Below is a small trained network, with its code and all its weights. Each question gives an input and a target symbol and asks what happens when units are switched off, that is, made to give their printed mean instead of their output.

import numpy as np


def w(rows, s, z=0):
    codes = np.array(rows[::2]) - 128.0
    scale = np.full(codes.shape[1], s)
    scale[-1] = z or s
    return codes * scale


def f(y):
    return y / 2 * (1 + np.tanh(0.7978845608 * (y + 0.044715 * y**3)))


def softmax(a):
    e = np.exp(a - a.max(-1, keepdims=True))
    return e / e.sum(-1, keepdims=True)


def log_softmax(a):
    a = a - a.max(-1, keepdims=True)
    return a - np.log(np.exp(a).sum(-1, keepdims=True))


def net(x, mask):
    ids = ['δηξστφ'.index(c) for c in x.split()]
    T = len(ids)
    res = E[ids] + P[:T]
    u = 0
    for l in range(2):
        q, k, v = (res @ M[l].T for M in (Q, K, V))
        z = softmax(np.where(np.tri(T) > 0, q @ k.T / 3**0.5, -1e9)) @ v
        res = res + np.where(mask[u], z, O[l][:, -1]) @ O[l][:, :-1]
        u += 1
        y = f(res @ A[l][:, :-1].T + A[l][:, -1])
        res = res + np.where(mask[u : u + 8], y, B[l][:, -1]) @ B[l][:, :-1]
        u += 8
    return log_softmax(res[-1] @ U[:, :-1].T + U[:, -1])


Q, K, V, O, A, B = {}, {}, {}, {}, {}, {}
E = w([
[146,2,136],'δ',
[149,136,85],'η',
[105,42,210],'ξ',
[129,157,156],'σ',
[124,120,115],'τ',
[93,58,166],'φ',
],0.021)
P = w([
[255,46,121],'0',
[28,97,115],'1',
[176,209,42],'2',
[195,36,131],'3',
[33,103,127],'4',
[163,230,46],'5',
[170,22,81],'6',
[43,105,132],'7',
],0.0088)
Q[0] = w([
[183,169,108],'L0H0',
[142,255,126],'L0H0',
[33,109,116],'L0H0',
],0.011)
K[0] = w([
[135,158,97],'L0H0',
[199,223,2],'L0H0',
[124,4,139],'L0H0',
],0.007)
V[0] = w([
[95,3,195],'L0H0',
[153,242,127],'L0H0',
[107,171,142],'L0H0',
],0.0063)
O[0] = w([
[174,143,212,249],'L0H0',
[248,117,255,30],'L0H0',
[102,148,150,93],'L0H0',
],0.0081,0.015)
A[0] = w([
[152,45,239,3],'L0N0',
[63,67,145,200],'L0N1',
[172,110,173,216],'L0N2',
[104,97,152,9],'L0N3',
[179,185,135,185],'L0N4',
[235,89,89,98],'L0N5',
[197,247,146,97],'L0N6',
[136,76,97,6],'L0N7',
],0.013,0.0058)
B[0] = w([
[74,188,49,184],'L0N0',
[183,123,185,248],'L0N1',
[212,126,75,153],'L0N2',
[27,86,105,138],'L0N3',
[85,114,69,133],'L0N4',
[103,96,227,161],'L0N5',
[139,112,254,136],'L0N6',
[56,122,92,154],'L0N7',
],0.0082,0.016)
Q[1] = w([
[69,169,165],'L1H0',
[103,2,91],'L1H0',
[79,94,35],'L1H0',
],0.0093)
K[1] = w([
[77,127,1],'L1H0',
[74,16,95],'L1H0',
[166,81,13],'L1H0',
],0.0065)
V[1] = w([
[131,125,81],'L1H0',
[54,149,148],'L1H0',
[1,139,164],'L1H0',
],0.0083)
O[1] = w([
[186,164,163,71],'L1H0',
[2,108,164,21],'L1H0',
[81,105,182,249],'L1H0',
],0.0062,0.0012)
A[1] = w([
[247,167,140,128],'L1N0',
[109,7,32,70],'L1N1',
[131,111,120,161],'L1N2',
[115,72,140,59],'L1N3',
[116,199,54,67],'L1N4',
[121,200,83,230],'L1N5',
[163,103,248,68],'L1N6',
[134,122,152,1],'L1N7',
],0.013,0.0052)
B[1] = w([
[59,198,115,146],'L1N0',
[109,241,128,251],'L1N1',
[95,178,114,150],'L1N2',
[110,127,105,177],'L1N3',
[173,56,62,129],'L1N4',
[161,83,10,135],'L1N5',
[254,62,97,164],'L1N6',
[124,167,78,118],'L1N7',
],0.0094,0.014)
U = w([
[165,186,129,223],'δ',
[24,221,172,117],'η',
[234,12,156,51],'ξ',
[254,164,219,3],'σ',
[205,100,54,63],'τ',
[109,48,246,109],'φ',
],0.0099,0.0063)

Each question gives the input, a string of symbols that net reads in full, and the target symbol t.
The units are the heads (3 rows each of Q, K, V and O) and the neurons (one row each of A and B). Each row of codes is followed by its name. A weight is (code - 128) times the scale printed after its matrix; where a second scale follows, it is the last column's (O, A, B and U).
mask holds one flag per unit, layer by layer, with each layer's heads first. A switched-off unit (its flag False) gives its mean, the last column of its rows in O or B, instead of its output. The means were averaged over made-up inputs and are rounded, as every weight is.
A unit's drop is (log p(t) with every unit on - log p(t) with that unit switched off) / (log p(t) with every unit on - log p(t) with every unit switched off).
The circuit of an input: a set's keep is (log p(t) with only the set's units on - log p(t) with every unit switched off) / (log p(t) with every unit on - log p(t) with every unit switched off). Starting from the 12 units with the biggest drops (on a tie, the unit counted first), units are removed one at a time, each time the one whose removal leaves the highest keep (on an exact tie, the one counted first), for as long as the keep stays at least 0.8.
units of the circuit, in order: the units of the circuit, biggest drop first
most important unit: the unit with the biggest drop
top k neurons: the k neurons with the biggest drops, biggest first
k most important neurons of layer l: the k neurons of layer l with the biggest drops, biggest first
input ξ φ ξ, target φ: units of the circuit, in order -> (L1N1)
input ξ δ τ δ η δ η, target η: 3 most important neurons of layer 0 -> (L0N0; L0N5; L0N1)
input ξ φ τ η δ δ ξ δ, target η: top 3 neurons -> (L0N5; L1N1; L0N0)
input δ σ η φ δ η η, target η: top 4 neurons -> (L0N1; L0N5; L1N6; L0N0)
input δ ξ φ τ δ ξ ξ φ, target ξ: units of the circuit, in order -> (L1N6; L0N1)
input ξ δ σ, target σ: units of the circuit, in order -> (L0N6; L0H0)
input σ δ η ξ τ, target φ: units of the circuit, in order -> (L1N1; L0N0)
input δ ξ δ, target ξ: units of the circuit, in order -> (L0N0; L1N6)
input η φ σ η ξ δ ξ, target η: top 4 neurons -> (L0N0; L1N6; L0N3; L0N5)
input δ φ η, target φ: 4 most important neurons of layer 0 -> (L0N5; L0N6; L0N1; L0N0)
input δ σ σ, target σ: top 2 neurons -> (L0N6; L1N6)
input δ ξ ξ δ δ ξ, target ξ: top 3 neurons -> (L1N1; L1N6; L0N0)
input η φ δ ξ, target δ: 3 most important neurons of layer 0 -> (L0N0; L0N2; L0N1)
input ξ ξ σ δ, target δ: most important unit -> L0N0
input δ τ η δ δ ξ ξ η, target τ: 2 most important neurons of layer 0 -> (L0N1; L0N5)
input τ σ τ, target τ: top 3 neurons -> (L0N1; L1N1; L1N5)
input δ η ξ δ δ η δ φ, target ξ: 2 most important neurons of layer 0 -> (L0N1; L0N0)
input δ ξ δ η ξ φ, target φ: top 3 neurons -> (L1N1; L0N0; L0N1)
input δ τ δ φ δ ξ ξ, target η: 2 most important neurons of layer 0 -> (L0N0; L0N5)
input ξ δ δ ξ δ φ, target φ: most important unit -> L1N1
